Here is a tiny trained network, its code and every weight. The questions are about switching its units off for an input and a class, where a switched-off unit gives its printed mean instead of its output.

import numpy as np


def w(rows, s, z=0):
    codes = np.array(rows[::2]) - 128.0
    scale = np.full(codes.shape[1], s)
    scale[-1] = z or s
    return codes * scale


def f(y):
    return np.maximum(y, 0)


def log_softmax(a):
    a = a - a.max(-1, keepdims=True)
    return a - np.log(np.exp(a).sum(-1, keepdims=True))


def net(x, mask):
    res = np.array(x, float).reshape(1, 2) / 4 @ E
    y = f(res @ A[0][:, :-1].T + A[0][:, -1])
    res = res + np.where(mask, y, B[0][:, -1]) @ B[0][:, :-1]
    return log_softmax(res[-1] @ U[:, :-1].T + U[:, -1])


A, B = {}, {}
E = w([
[149,6,148],'x0',
[216,76,21],'x1',
],0.017)
A[0] = w([
[180,121,35,152],'N1',
[93,189,162,127],'N2',
[112,59,100,146],'N3',
[117,187,110,254],'N4',
[129,34,77,127],'N5',
[142,52,107,153],'N6',
[152,177,95,245],'N7',
[113,126,254,144],'N8',
[166,90,174,41],'N9',
[61,151,138,134],'N10',
[170,39,111,138],'N11',
[170,70,138,128],'N12',
],0.017,0.0048)
B[0] = w([
[179,88,150,249],'N1',
[60,108,81,221],'N2',
[91,87,96,206],'N3',
[126,198,132,208],'N4',
[97,77,65,247],'N5',
[87,63,59,228],'N6',
[184,176,115,194],'N7',
[82,82,247,251],'N8',
[114,157,95,174],'N9',
[46,123,138,199],'N10',
[96,90,82,253],'N11',
[50,124,123,210],'N12',
],0.014,0.019)
U = w([
[248,173,147,243],'0',
[106,175,148,87],'1',
[183,60,181,1],'2',
[110,59,27,176],'3',
[112,52,220,149],'4',
[116,227,30,92],'5',
],0.014,0.0051)

Each question gives the input, the list of numbers given to net, and the class t.
The units are the neurons (one row each of A and B). Each row of codes is followed by its name. A weight is (code - 128) times the scale printed after its matrix; where a second scale follows, it is the last column's (A, B and U).
mask holds one flag per neuron, in row order. A switched-off neuron (its flag False) gives its mean, the last column of its row in B, instead of its output. The means were averaged over made-up inputs and are rounded, as every weight is.
A unit's drop is (log p(t) with every unit on - log p(t) with that unit switched off) / (log p(t) with every unit on - log p(t) with every unit switched off).
The circuit of an input: a set's keep is (log p(t) with only the set's units on - log p(t) with every unit switched off) / (log p(t) with every unit on - log p(t) with every unit switched off). Starting from all 12 units, units are removed one at a time, each time the one whose removal leaves the highest keep (on an exact tie, the one counted first), for as long as the keep stays at least 0.8.
circuit, biggest first: the units of the circuit, biggest drop first
k most important neurons: the k neurons with the biggest drops, biggest first
drop of u: that unit's drop, to one decimal
input [7,-4], class 4: circuit, biggest first => (N8)
input [-8,-7], class 1: 2 most important neurons => (N4; N8)
input [2,-1], class 4: 2 most important neurons => (N5; N2)
input [-8,-4], class 5: 2 most important neurons => (N2; N4)
input [-1,0], class 5: 2 most important neurons => (N8; N1)
input [-4,-5], class 4: 2 most important neurons => (N8; N9)
input [-7,3], class 5: 2 most important neurons => (N8; N4)
input [-8,-6], class 1: 2 most important neurons => (N8; N4)
input [-3,0], class 5: drop of N8 => 0.2
input [-2,-6], class 4: drop of N8 => 0.5
input [-4,-4], class 1: drop of N4 => 0.2
